Here is a tiny trained network, its code and every weight. The questions are about switching its units off for an input and a target symbol, where a switched-off unit gives its printed mean instead of its output.

import numpy as np


def w(rows, s, z=0):
    codes = np.array(rows[::2]) - 128.0
    scale = np.full(codes.shape[1], s)
    scale[-1] = z or s
    return codes * scale


def norm(h):
    return h / np.sqrt((h * h).mean(-1, keepdims=True) + 1e-5)


def f(y):
    return np.maximum(y, 0)


def softmax(a):
    e = np.exp(a - a.max(-1, keepdims=True))
    return e / e.sum(-1, keepdims=True)


def log_softmax(a):
    a = a - a.max(-1, keepdims=True)
    return a - np.log(np.exp(a).sum(-1, keepdims=True))


def net(x, mask):
    ids = ['ΛΞΦΩαδεζθτψ'.index(c) for c in x.split()]
    T = len(ids)
    res = E[ids] + P[:T]
    r = norm(res)
    for j in range(3):
        rows = slice(4 * j, 4 * j + 4)
        q, k, v = (r @ M[0][rows].T for M in (Q, K, V))
        z = softmax(np.where(np.tri(T) > 0, q @ k.T / 4**0.5, -1e9)) @ v
        o = O[0][rows]
        res = res + np.where(mask[j], z, o[:, -1]) @ o[:, :-1]
    y = f(norm(res) @ A[0][:, :-1].T + A[0][:, -1])
    res = res + np.where(mask[3:11], y, B[0][:, -1]) @ B[0][:, :-1]
    return log_softmax(norm(res)[-1] @ U[:, :-1].T + U[:, -1])


Q, K, V, O, A, B = {}, {}, {}, {}, {}, {}
E = w([
[148,15,31,183],'Λ',
[135,46,99,145],'Ξ',
[84,133,54,184],'Φ',
[142,24,124,213],'Ω',
[167,88,113,208],'α',
[253,45,59,245],'δ',
[130,89,157,214],'ε',
[171,86,114,253],'ζ',
[165,109,58,167],'θ',
[166,20,122,181],'τ',
[58,99,98,141],'ψ',
],0.0062)
P = w([
[139,169,159,113],'0',
[47,64,35,250],'1',
[154,126,116,93],'2',
[44,83,37,220],'3',
[151,128,115,92],'4',
[49,85,40,211],'5',
[151,129,115,92],'6',
[52,84,36,207],'7',
[150,129,113,91],'8',
[53,83,41,204],'9',
[149,130,114,91],'10',
[51,87,37,203],'11',
],0.013)
Q[0] = w([
[115,193,144,141],'H0',
[159,112,144,138],'H0',
[169,137,186,172],'H0',
[109,125,142,102],'H0',
[253,54,211,40],'H1',
[110,55,157,224],'H1',
[59,80,168,176],'H1',
[65,79,197,6],'H1',
[60,130,129,212],'H2',
[127,124,140,147],'H2',
[146,92,167,208],'H2',
[118,111,151,241],'H2',
],0.015)
K[0] = w([
[128,208,201,111],'H0',
[111,126,119,130],'H0',
[103,146,145,141],'H0',
[133,101,151,96],'H0',
[175,15,104,110],'H1',
[130,103,194,182],'H1',
[82,135,255,149],'H1',
[50,64,138,62],'H1',
[140,225,205,129],'H2',
[117,144,134,126],'H2',
[116,136,157,178],'H2',
[103,171,171,161],'H2',
],0.017)
V[0] = w([
[89,144,80,203],'H0',
[176,120,94,97],'H0',
[148,47,66,156],'H0',
[168,150,114,91],'H0',
[26,145,136,186],'H1',
[92,2,196,111],'H1',
[117,106,68,228],'H1',
[87,117,163,81],'H1',
[160,134,78,118],'H2',
[69,188,152,155],'H2',
[91,124,143,124],'H2',
[68,101,136,208],'H2',
],0.0096)
O[0] = w([
[92,175,182,85,197],'H0',
[81,121,163,176,145],'H0',
[55,237,135,181,255],'H0',
[112,68,146,163,103],'H0',
[13,147,113,216,71],'H1',
[74,35,173,111,113],'H1',
[153,77,32,253,139],'H1',
[15,161,161,82,93],'H1',
[124,128,73,102,135],'H2',
[98,197,133,208,113],'H2',
[127,140,173,168,113],'H2',
[131,69,143,243,137],'H2',
],0.007,0.0095)
A[0] = w([
[179,213,160,174,220],'N0',
[80,214,152,199,2],'N1',
[35,111,55,190,100],'N2',
[149,80,201,164,217],'N3',
[209,161,155,78,101],'N4',
[130,251,190,125,89],'N5',
[114,136,72,164,91],'N6',
[70,193,180,74,48],'N7',
],0.011,0.0041)
B[0] = w([
[66,153,149,74,215],'N0',
[201,130,141,153,192],'N1',
[181,119,183,76,255],'N2',
[93,134,95,150,173],'N3',
[114,115,190,191,175],'N4',
[88,54,74,90,165],'N5',
[117,107,121,82,194],'N6',
[98,10,105,119,167],'N7',
],0.013,0.0076)
U = w([
[158,18,213,181,14],'Λ',
[159,72,211,30,63],'Ξ',
[229,142,117,186,146],'Φ',
[96,184,65,52,206],'Ω',
[48,38,85,63,115],'α',
[100,207,96,176,254],'δ',
[84,66,58,218,136],'ε',
[141,178,254,145,77],'ζ',
[207,193,166,58,110],'θ',
[3,145,188,124,124],'τ',
[198,68,39,106,157],'ψ',
],0.013,0.0028)

Each question gives the input, a string of symbols that net reads in full, and the target symbol t.
The units are the heads (4 rows each of Q, K, V and O) and the neurons (one row each of A and B). Each row of codes is followed by its name. A weight is (code - 128) times the scale printed after its matrix; where a second scale follows, it is the last column's (O, A, B and U).
mask holds one flag per unit, heads first, then neurons. A switched-off unit (its flag False) gives its mean, the last column of its rows in O or B, instead of its output. The means were averaged over made-up inputs and are rounded, as every weight is.
A unit's drop is (log p(t) with every unit on - log p(t) with that unit switched off) / (log p(t) with every unit on - log p(t) with every unit switched off).
The circuit of an input: a set's keep is (log p(t) with only the set's units on - log p(t) with every unit switched off) / (log p(t) with every unit on - log p(t) with every unit switched off). Starting from all 11 units, units are removed one at a time, each time the one whose removal leaves the highest keep (on an exact tie, the one counted first), for as long as the keep stays at least 0.8.
units of the circuit, in order: the units of the circuit, biggest drop first
most important unit: the unit with the biggest drop
top k neurons: the k neurons with the biggest drops, biggest first
heads that matter: for each layer, one digit per head in row order, 1 if its drop is at least 0.15 and else 0, layers parted by /
input Φ Φ τ ψ ψ Φ δ θ, target δ: units of the circuit, in order : [H1]
input δ Ω Λ τ ψ Ω Λ, target ψ: units of the circuit, in order : [H1; N2]
input Ξ δ δ, target Φ: units of the circuit, in order : [H1; N2; N4; H0]
input Ω Φ δ ψ Λ Ξ Ξ Λ θ ε, target Λ: heads that matter : 010
input θ θ θ Ω ε Φ Λ ψ Λ θ, target Ω: units of the circuit, in order : [H1; N0]
input ψ ψ ε Ω θ ψ Ω, target ε: units of the circuit, in order : [N2; N3; H2]
input Ω Ξ ζ ε, target Λ: units of the circuit, in order : [N2; H1]
input Ξ θ τ α θ τ δ α Ξ Λ Ω Φ, target α: units of the circuit, in order : [H1; N7]
input δ Ω ψ δ δ ζ δ δ, target ψ: units of the circuit, in order : [H1; H2]
input Ξ δ Φ ψ α Λ Ξ ψ α α ζ, target δ: top 2 neurons : [N2; N0]
input ε τ Φ Λ θ Ω τ τ ψ θ τ θ, target ζ: heads that matter : 001
input ψ Λ ζ Ξ Λ Φ, target τ: heads that matter : 011
input Ω τ ψ Λ α Ξ Ω Φ Λ, target ψ: top 2 neurons : [N2; N0]
input δ ψ Ω δ Ω Λ Ω τ ζ τ, target ψ: heads that matter : 010
input Ξ Λ Ω τ, target α: heads that matter : 010
input ψ ψ ψ Ξ Λ Λ ε Ω, target τ: heads that matter : 011
input ψ τ Ξ α ψ θ θ Φ τ, target Λ: units of the circuit, in order : [N4]
input ε Φ ε Ω Ξ Ξ ψ τ Ξ ψ δ τ, target ζ: heads that matter : 001
input δ Ξ θ δ ψ ψ τ Ω ε α Φ ε, target ψ: units of the circuit, in order : [H1; H2]
input τ τ ζ ψ θ ε θ ζ α τ Φ Ξ, target Ξ: units of the circuit, in order : [N2]
input Ω α ψ ψ Ω ψ, target Λ: heads that matter : 011
input τ Ω α Φ Φ, target Ω: heads that matter : 000
input θ ψ ε Φ ψ δ, target Ω: heads that matter : 010
input ψ Ω Λ ψ ζ ε, target τ: heads that matter : 011
input Ξ Ξ ψ τ, target α: top 2 neurons : [N7; N2]
input Ξ Λ τ Φ α, target ζ: heads that matter : 111
input Φ Ω Λ τ ζ Λ δ Φ α, target ζ: top 2 neurons : [N4; N0]
input α Φ ψ θ Ξ τ θ Ω, target θ: most important unit : N2
input Ω Φ τ α Ω Λ ε Ω δ ψ Ω Φ, target Λ: top 2 neurons : [N2; N0]
input Ξ ψ δ δ τ Λ ψ ζ ε, target τ: heads that matter : 110
